Here is a tiny trained network, its code and every weight. The questions are about switching its units off for an input and a target symbol, where a switched-off unit gives its printed mean instead of its output.

import numpy as np


def w(rows, s, z=0):
    codes = np.array(rows[::2]) - 128.0
    scale = np.full(codes.shape[1], s)
    scale[-1] = z or s
    return codes * scale


def norm(h):
    return h / np.sqrt((h * h).mean(-1, keepdims=True) + 1e-5)


def f(y):
    return np.maximum(y, 0)


def softmax(a):
    e = np.exp(a - a.max(-1, keepdims=True))
    return e / e.sum(-1, keepdims=True)


def log_softmax(a):
    a = a - a.max(-1, keepdims=True)
    return a - np.log(np.exp(a).sum(-1, keepdims=True))


def net(x, mask):
    ids = ['Λαβγημπτφψω'.index(c) for c in x.split()]
    T = len(ids)
    res = E[ids] + P[:T]
    q, k, v = (norm(res) @ M[0].T for M in (Q, K, V))
    z = softmax(np.where(np.tri(T) > 0, q @ k.T / 2**0.5, -1e9)) @ v
    res = res + np.where(mask[0], z, O[0][:, -1]) @ O[0][:, :-1]
    y = f(norm(res) @ A[0][:, :-1].T + A[0][:, -1])
    res = res + np.where(mask[1:13], y, B[0][:, -1]) @ B[0][:, :-1]
    return log_softmax(norm(res)[-1] @ U[:, :-1].T + U[:, -1])


Q, K, V, O, A, B = {}, {}, {}, {}, {}, {}
E = w([
[88,156,151,149,105,87],'Λ',
[94,155,169,176,148,115],'α',
[89,104,150,108,211,167],'β',
[175,148,62,186,137,109],'γ',
[79,104,124,63,177,178],'η',
[177,124,133,104,137,130],'μ',
[142,152,145,171,177,154],'π',
[119,168,119,94,47,186],'τ',
[157,146,83,168,70,116],'φ',
[165,125,129,89,127,6],'ψ',
[100,75,51,135,77,113],'ω',
],0.019)
P = w([
[14,253,176,79,151,15],'0',
[130,98,150,106,106,146],'1',
[143,166,141,26,144,75],'2',
[130,160,157,21,142,66],'3',
[122,143,178,10,154,65],'4',
[127,143,161,14,141,81],'5',
[138,158,141,18,144,80],'6',
[157,166,137,24,138,74],'7',
],0.0042)
Q[0] = w([
[135,146,156,80,255,35],'head 1',
[108,196,86,70,61,112],'head 1',
],0.0049)
K[0] = w([
[116,88,59,73,120,111],'head 1',
[92,19,3,99,134,56],'head 1',
],0.0039)
V[0] = w([
[80,1,82,183,130,94],'head 1',
[115,170,84,93,223,35],'head 1',
],0.0064)
O[0] = w([
[61,147,68,109,182,33,117],'head 1',
[172,2,136,182,89,193,254],'head 1',
],0.008,0.0031)
A[0] = w([
[124,123,16,133,112,115,91],'neuron 1',
[120,197,188,131,133,106,74],'neuron 2',
[165,172,150,183,86,41,173],'neuron 3',
[147,42,191,199,123,40,128],'neuron 4',
[125,254,160,172,160,217,133],'neuron 5',
[117,90,156,90,82,198,174],'neuron 6',
[112,139,63,134,13,136,192],'neuron 7',
[221,135,123,89,188,168,142],'neuron 8',
[183,107,97,166,232,72,254],'neuron 9',
[93,67,205,73,119,163,163],'neuron 10',
[143,142,189,187,205,128,67],'neuron 11',
[108,88,158,134,121,64,71],'neuron 12',
],0.0079,0.0039)
B[0] = w([
[66,138,148,129,138,121,198],'neuron 1',
[84,174,96,125,86,119,155],'neuron 2',
[159,141,76,153,136,219,212],'neuron 3',
[135,135,64,115,108,173,208],'neuron 4',
[87,101,165,65,95,108,187],'neuron 5',
[130,145,101,113,61,101,221],'neuron 6',
[117,150,198,98,254,37,253],'neuron 7',
[117,170,206,202,124,66,198],'neuron 8',
[126,58,141,119,110,88,227],'neuron 9',
[205,168,91,163,163,124,228],'neuron 10',
[90,81,105,75,144,151,167],'neuron 11',
[116,100,62,103,55,124,165],'neuron 12',
],0.0083,0.0059)
U = w([
[90,226,68,185,90,132,65],'Λ',
[51,105,113,106,82,206,56],'α',
[98,69,149,146,228,192,2],'β',
[119,91,78,244,147,125,19],'γ',
[155,146,63,55,195,209,72],'η',
[205,152,172,159,82,140,109],'μ',
[112,74,209,122,92,178,146],'π',
[117,221,185,61,90,128,168],'τ',
[113,250,147,166,203,121,126],'φ',
[204,67,83,62,73,118,160],'ψ',
[59,112,95,73,157,44,224],'ω',
],0.011,0.0045)

Each question gives the input, a string of symbols that net reads in full, and the target symbol t.
The units are the heads (2 rows each of Q, K, V and O) and the neurons (one row each of A and B). Each row of codes is followed by its name. A weight is (code - 128) times the scale printed after its matrix; where a second scale follows, it is the last column's (O, A, B and U).
mask holds one flag per unit, heads first, then neurons. A switched-off unit (its flag False) gives its mean, the last column of its rows in O or B, instead of its output. The means were averaged over made-up inputs and are rounded, as every weight is.
A unit's drop is (log p(t) with every unit on - log p(t) with that unit switched off) / (log p(t) with every unit on - log p(t) with every unit switched off).
The circuit of an input: a set's keep is (log p(t) with only the set's units on - log p(t) with every unit switched off) / (log p(t) with every unit on - log p(t) with every unit switched off). Starting from the 12 units with the biggest drops (on a tie, the unit counted first), units are removed one at a time, each time the one whose removal leaves the highest keep (on an exact tie, the one counted first), for as long as the keep stays at least 0.8.
circuit, biggest first: the units of the circuit, biggest drop first
most important unit: the unit with the biggest drop
top k neurons: the k neurons with the biggest drops, biggest first
drop when u is switched off: that unit's drop, to one decimal
input φ η Λ α, target α: most important unit	neuron 7
input τ γ τ γ τ π, target τ: circuit, biggest first	head 1; neuron 5
input φ ω α ω π, target ω: circuit, biggest first	head 1; neuron 9
input τ α η π, target π: circuit, biggest first	neuron 7; neuron 5
input ψ τ α τ τ π α, target τ: circuit, biggest first	head 1; neuron 5
input ω η ψ, target ψ: circuit, biggest first	neuron 7; neuron 3
input ψ α ω τ φ τ ω π, target ω: top 2 neurons	neuron 5; neuron 11
input ω η φ, target ω: top 4 neurons	neuron 7; neuron 10; neuron 8; neuron 1
input η α γ ψ μ φ, target φ: top 2 neurons	neuron 7; neuron 9
input η ω Λ η ω β ω μ, target ω: top 4 neurons	neuron 9; neuron 10; neuron 8; neuron 3
input π Λ ω φ, target φ: top 2 neurons	neuron 7; neuron 3
input φ ω φ, target ω: drop when neuron 7 is switched off	0.5
input φ τ π, target τ: drop when head 1 is switched off	0.7
input η β β η η, target η: drop when neuron 11 is switched off	0.0
input π φ η π ψ ω α Λ, target Λ: circuit, biggest first	neuron 3
input η τ α τ γ Λ, target Λ: drop when neuron 2 is switched off	0.1
